Below is a small trained network, with its code and all its weights. Each question gives an input and a target symbol and asks what happens when units are switched off, that is, made to give their printed mean instead of their output.

import numpy as np


def w(rows, s, z=0):
    codes = np.array(rows[::2]) - 128.0
    scale = np.full(codes.shape[1], s)
    scale[-1] = z or s
    return codes * scale


def norm(h):
    return h / np.sqrt((h * h).mean(-1, keepdims=True) + 1e-5)


def f(y):
    return y / 2 * (1 + np.tanh(0.7978845608 * (y + 0.044715 * y**3)))


def softmax(a):
    e = np.exp(a - a.max(-1, keepdims=True))
    return e / e.sum(-1, keepdims=True)


def log_softmax(a):
    a = a - a.max(-1, keepdims=True)
    return a - np.log(np.exp(a).sum(-1, keepdims=True))


def net(x, mask):
    ids = ['ΛΞΠαβγεζθμστφω'.index(c) for c in x.split()]
    T = len(ids)
    res = E[ids] + P[:T]
    u = 0
    for l in range(2):
        q, k, v = (norm(res) @ M[l].T for M in (Q, K, V))
        z = softmax(np.where(np.tri(T) > 0, q @ k.T / 4**0.5, -1e9)) @ v
        res = res + np.where(mask[u], z, O[l][:, -1]) @ O[l][:, :-1]
        u += 1
        y = f(norm(res) @ A[l][:, :-1].T + A[l][:, -1])
        res = res + np.where(mask[u : u + 4], y, B[l][:, -1]) @ B[l][:, :-1]
        u += 4
    return log_softmax(norm(res)[-1] @ U[:, :-1].T + U[:, -1])


Q, K, V, O, A, B = {}, {}, {}, {}, {}, {}
E = w([
[172,128,149],'Λ',
[60,2,201],'Ξ',
[17,140,92],'Π',
[177,130,156],'α',
[186,116,159],'β',
[191,163,167],'γ',
[16,139,93],'ε',
[102,113,165],'ζ',
[49,135,129],'θ',
[161,111,146],'μ',
[30,119,103],'σ',
[145,179,97],'τ',
[34,90,111],'φ',
[147,166,83],'ω',
],0.017)
P = w([
[120,198,134],'0',
[125,85,155],'1',
[176,212,132],'2',
[112,35,174],'3',
[176,88,65],'4',
[113,2,252],'5',
],0.0081)
Q[0] = w([
[22,83,97],'0.h1',
[116,217,83],'0.h1',
[196,2,203],'0.h1',
[173,32,143],'0.h1',
],0.005)
K[0] = w([
[219,79,2],'0.h1',
[150,130,150],'0.h1',
[205,22,136],'0.h1',
[118,90,98],'0.h1',
],0.0084)
V[0] = w([
[184,113,41],'0.h1',
[69,188,255],'0.h1',
[122,69,194],'0.h1',
[92,69,228],'0.h1',
],0.0071)
O[0] = w([
[84,125,59,23],'0.h1',
[255,90,217,254],'0.h1',
[136,108,157,129],'0.h1',
[153,75,196,182],'0.h1',
],0.0078,0.0023)
A[0] = w([
[71,114,254,3],'0.n1',
[177,202,246,76],'0.n2',
[52,53,182,157],'0.n3',
[127,208,65,74],'0.n4',
],0.01,0.0022)
B[0] = w([
[129,211,245,210],'0.n1',
[145,54,71,185],'0.n2',
[203,152,164,255],'0.n3',
[2,71,167,139],'0.n4',
],0.0084,0.0072)
Q[1] = w([
[108,138,253],'1.h1',
[139,120,102],'1.h1',
[142,129,192],'1.h1',
[105,100,210],'1.h1',
],0.02)
K[1] = w([
[106,84,209],'1.h1',
[150,86,84],'1.h1',
[173,80,217],'1.h1',
[141,90,246],'1.h1',
],0.014)
V[1] = w([
[205,173,106],'1.h1',
[121,223,141],'1.h1',
[128,224,1],'1.h1',
[183,133,103],'1.h1',
],0.0074)
O[1] = w([
[169,148,103,119],'1.h1',
[98,137,63,139],'1.h1',
[86,255,160,3],'1.h1',
[164,151,132,112],'1.h1',
],0.0084,0.0062)
A[1] = w([
[18,85,173,149],'1.n1',
[235,222,162,34],'1.n2',
[109,56,6,253],'1.n3',
[185,145,154,84],'1.n4',
],0.011,0.0058)
B[1] = w([
[190,28,7,253],'1.n1',
[2,111,52,151],'1.n2',
[79,233,226,224],'1.n3',
[31,180,147,154],'1.n4',
],0.0085,0.0052)
U = w([
[167,172,120,53],'Λ',
[110,200,120,240],'Ξ',
[112,203,118,253],'Π',
[105,121,106,94],'α',
[215,181,68,114],'β',
[183,150,123,94],'γ',
[186,76,72,12],'ε',
[154,153,151,88],'ζ',
[40,158,249,7],'θ',
[145,122,142,165],'μ',
[124,119,156,32],'σ',
[138,134,121,179],'τ',
[109,27,169,107],'φ',
[93,96,104,252],'ω',
],0.016,0.0043)

Each question gives the input, a string of symbols that net reads in full, and the target symbol t.
The units are the heads (4 rows each of Q, K, V and O) and the neurons (one row each of A and B). Each row of codes is followed by its name. A weight is (code - 128) times the scale printed after its matrix; where a second scale follows, it is the last column's (O, A, B and U).
mask holds one flag per unit, layer by layer, with each layer's heads first. A switched-off unit (its flag False) gives its mean, the last column of its rows in O or B, instead of its output. The means were averaged over made-up inputs and are rounded, as every weight is.
A unit's drop is (log p(t) with every unit on - log p(t) with that unit switched off) / (log p(t) with every unit on - log p(t) with every unit switched off).
The circuit of an input: a set's keep is (log p(t) with only the set's units on - log p(t) with every unit switched off) / (log p(t) with every unit on - log p(t) with every unit switched off). Starting from all 10 units, units are removed one at a time, each time the one whose removal leaves the highest keep (on an exact tie, the one counted first), for as long as the keep stays at least 0.8.
units of the circuit, in order: the units of the circuit, biggest drop first
top k neurons: the k neurons with the biggest drops, biggest first
top k neurons in layer l: the k neurons of layer l with the biggest drops, biggest first
drop when u is switched off: that unit's drop, to one decimal
input γ ω φ μ γ, target Π: top 2 neurons in layer 0 => [0.n1, 0.n3]
input μ φ μ τ ω σ, target ω: units of the circuit, in order => [0.h1]
input Π σ γ ω, target ω: top 4 neurons => [0.n4, 1.n1, 1.n3, 0.n1]
input Ξ Π ε, target φ: top 3 neurons => [1.n1, 0.n4, 1.n3]
input Π φ ε, target ω: top 2 neurons in layer 0 => [0.n4, 0.n1]
input φ Π γ ω, target ω: top 2 neurons => [0.n3, 0.n4]
input φ ω Λ ε φ Π, target ω: top 3 neurons => [1.n1, 1.n3, 0.n1]
input Ξ σ ε, target φ: top 2 neurons => [1.n1, 1.n3]
input γ ε φ β φ, target θ: top 3 neurons => [1.n3, 0.n1, 1.n1]
input ω α φ γ α, target Π: top 2 neurons in layer 0 => [0.n1, 0.n3]
input φ μ ω τ, target ω: top 2 neurons in layer 0 => [0.n4, 0.n3]
input Π γ φ, target θ: top 2 neurons => [1.n2, 0.n1]
input μ ω φ φ, target ω: top 2 neurons => [1.n1, 0.n1]
input φ β τ γ θ, target Ξ: top neuron => [0.n1]
input σ σ ω φ ε, target Π: drop when 1.h1 is switched off => 0.2
input φ γ β γ ω, target Π: drop when 1.n1 is switched off => 0.1
input Π ε ε Ξ τ, target Ξ: drop when 1.h1 is switched off => 0.3
